Below are the code and all the weights of a small trained network. Each question names an input and a target symbol and asks about switching units off, where a switched-off unit gives its printed mean instead of its output.

import numpy as np


def w(rows, s, z=0):
    codes = np.array(rows[::2]) - 128.0
    scale = np.full(codes.shape[1], s)
    scale[-1] = z or s
    return codes * scale


def norm(h):
    return h / np.sqrt((h * h).mean(-1, keepdims=True) + 1e-5)


def f(y):
    return y / 2 * (1 + np.tanh(0.7978845608 * (y + 0.044715 * y**3)))


def softmax(a):
    e = np.exp(a - a.max(-1, keepdims=True))
    return e / e.sum(-1, keepdims=True)


def log_softmax(a):
    a = a - a.max(-1, keepdims=True)
    return a - np.log(np.exp(a).sum(-1, keepdims=True))


def net(x, mask):
    ids = ['ΓΔΛΞΠΩαβεζημστφψ'.index(c) for c in x.split()]
    T = len(ids)
    res = E[ids] + P[:T]
    r = norm(res)
    for j in range(3):
        rows = slice(2 * j, 2 * j + 2)
        q, k, v = (r @ M[0][rows].T for M in (Q, K, V))
        z = softmax(np.where(np.tri(T) > 0, q @ k.T / 2**0.5, -1e9)) @ v
        o = O[0][rows]
        res = res + np.where(mask[j], z, o[:, -1]) @ o[:, :-1]
    y = f(norm(res) @ A[0][:, :-1].T + A[0][:, -1])
    res = res + np.where(mask[3:19], y, B[0][:, -1]) @ B[0][:, :-1]
    return log_softmax(norm(res)[-1] @ U[:, :-1].T + U[:, -1])


Q, K, V, O, A, B = {}, {}, {}, {}, {}, {}
E = w([
[121,190,143,121],'Γ',
[139,195,123,105],'Δ',
[148,181,120,128],'Λ',
[126,187,115,146],'Ξ',
[173,162,158,242],'Π',
[147,167,137,63],'Ω',
[117,189,117,123],'α',
[144,207,94,185],'β',
[53,151,102,77],'ε',
[103,124,120,134],'ζ',
[77,117,122,4],'η',
[104,175,129,139],'μ',
[106,127,153,243],'σ',
[106,148,111,122],'τ',
[120,204,130,105],'φ',
[92,94,109,166],'ψ',
],0.02)
P = w([
[139,40,124,116],'0',
[30,219,72,132],'1',
[184,163,237,120],'2',
[51,217,98,150],'3',
[184,153,251,126],'4',
[37,217,96,123],'5',
],0.014)
Q[0] = w([
[218,80,150,115],'h1',
[147,179,112,110],'h1',
[173,100,187,112],'h2',
[115,105,131,137],'h2',
[63,191,4,168],'h3',
[86,173,191,128],'h3',
],0.021)
K[0] = w([
[84,213,254,136],'h1',
[204,161,121,98],'h1',
[99,176,228,155],'h2',
[117,95,164,115],'h2',
[190,42,32,61],'h3',
[185,125,119,234],'h3',
],0.015)
V[0] = w([
[143,210,134,125],'h1',
[138,162,17,176],'h1',
[187,73,179,86],'h2',
[75,146,214,117],'h2',
[207,139,69,188],'h3',
[74,86,150,247],'h3',
],0.016)
O[0] = w([
[58,94,115,156,199],'h1',
[109,169,10,115,2],'h1',
[185,131,210,109,162],'h2',
[140,45,101,227,160],'h2',
[135,251,189,96,228],'h3',
[227,118,77,71,62],'h3',
],0.011,0.0021)
A[0] = w([
[71,134,160,147,49],'n1',
[225,204,145,129,143],'n2',
[121,212,73,153,1],'n3',
[64,226,67,153,180],'n4',
[120,135,194,171,169],'n5',
[195,42,119,128,101],'n6',
[125,56,252,103,187],'n7',
[92,184,51,207,198],'n8',
[161,177,249,86,77],'n9',
[106,104,145,63,156],'n10',
[144,243,138,204,127],'n11',
[48,225,101,178,122],'n12',
[234,91,122,111,105],'n13',
[52,156,51,100,75],'n14',
[104,191,109,70,12],'n15',
[205,145,110,166,161],'n16',
],0.013,0.0032)
B[0] = w([
[138,175,61,143,180],'n1',
[100,106,165,213,254],'n2',
[154,97,148,16,170],'n3',
[139,29,33,139,241],'n4',
[149,142,7,124,226],'n5',
[34,76,137,167,165],'n6',
[174,234,105,30,249],'n7',
[170,83,85,59,203],'n8',
[200,78,114,204,223],'n9',
[160,138,190,120,133],'n10',
[149,101,216,23,242],'n11',
[64,136,202,154,246],'n12',
[97,171,58,74,203],'n13',
[144,84,174,235,167],'n14',
[127,105,193,158,167],'n15',
[103,169,98,190,192],'n16',
],0.017,0.0075)
U = w([
[108,97,111,145,107],'Γ',
[19,168,149,121,84],'Δ',
[115,171,221,127,188],'Λ',
[133,160,149,56,174],'Ξ',
[177,81,146,74,194],'Π',
[90,249,154,116,19],'Ω',
[95,87,136,128,118],'α',
[111,132,140,59,108],'β',
[134,80,97,156,101],'ε',
[176,154,169,213,163],'ζ',
[136,185,85,133,132],'η',
[120,121,65,131,2],'μ',
[185,113,57,95,60],'σ',
[158,88,181,153,167],'τ',
[91,149,95,225,140],'φ',
[198,170,125,110,176],'ψ',
],0.017,0.0032)

Each question gives the input, a string of symbols that net reads in full, and the target symbol t.
The units are the heads (2 rows each of Q, K, V and O) and the neurons (one row each of A and B). Each row of codes is followed by its name. A weight is (code - 128) times the scale printed after its matrix; where a second scale follows, it is the last column's (O, A, B and U).
mask holds one flag per unit, heads first, then neurons. A switched-off unit (its flag False) gives its mean, the last column of its rows in O or B, instead of its output. The means were averaged over made-up inputs and are rounded, as every weight is.
A unit's drop is (log p(t) with every unit on - log p(t) with that unit switched off) / (log p(t) with every unit on - log p(t) with every unit switched off).
The circuit of an input: a set's keep is (log p(t) with only the set's units on - log p(t) with every unit switched off) / (log p(t) with every unit on - log p(t) with every unit switched off). Starting from the 12 units with the biggest drops (on a tie, the unit counted first), units are removed one at a time, each time the one whose removal leaves the highest keep (on an exact tie, the one counted first), for as long as the keep stays at least 0.8.
circuit, biggest first: the units of the circuit, biggest drop first
most important unit: the unit with the biggest drop
top k neurons: the k neurons with the biggest drops, biggest first
which heads matter: for each layer, one digit per head in row order, 1 if its drop is at least 0.15 and else 0, layers parted by /
drop of u: that unit's drop, to one decimal
input ψ Δ Ω Ω μ Λ, target ψ: which heads matter	101
input Π Ω Π η, target Π: most important unit	h3
input Ξ ε Δ Δ, target Ξ: which heads matter	111
input Π μ Δ τ, target Π: which heads matter	001
input Δ τ ε Π, target Δ: which heads matter	001
input σ Π σ α σ Δ, target σ: which heads matter	011
input ψ Ω ε η, target ψ: which heads matter	101
input Λ Ω Δ Ω, target Λ: which heads matter	011
input φ Δ σ ε Δ η, target φ: circuit, biggest first	n11; n14
input Ω Γ Π Δ φ, target ζ: which heads matter	001
input Δ β μ Π α σ, target Δ: circuit, biggest first	h3; n2
input ψ τ ζ τ, target ψ: which heads matter	111
input Ω Π Π Δ Ξ τ, target Ω: top 2 neurons	n7; n4
input Δ Δ β, target Π: most important unit	n11
input ψ Ω τ Λ σ μ, target ψ: circuit, biggest first	h3; h1
input σ φ α Ω, target σ: circuit, biggest first	h3; h2
input μ Λ Δ σ Δ, target φ: top 2 neurons	n6; n2
input ψ Λ Ξ Π ε, target ζ: top 2 neurons	n2; n7
input τ ψ Π ψ, target τ: which heads matter	110
input σ ζ Γ τ, target σ: circuit, biggest first	h3
input σ Δ Ξ Ξ, target σ: drop of h2	0.3
input ψ Ω Λ φ, target ψ: drop of n4	0.0
input σ σ Δ μ τ ε, target σ: drop of h3	0.9
input ψ Π Π ψ Λ Π, target ψ: drop of n11	0.2
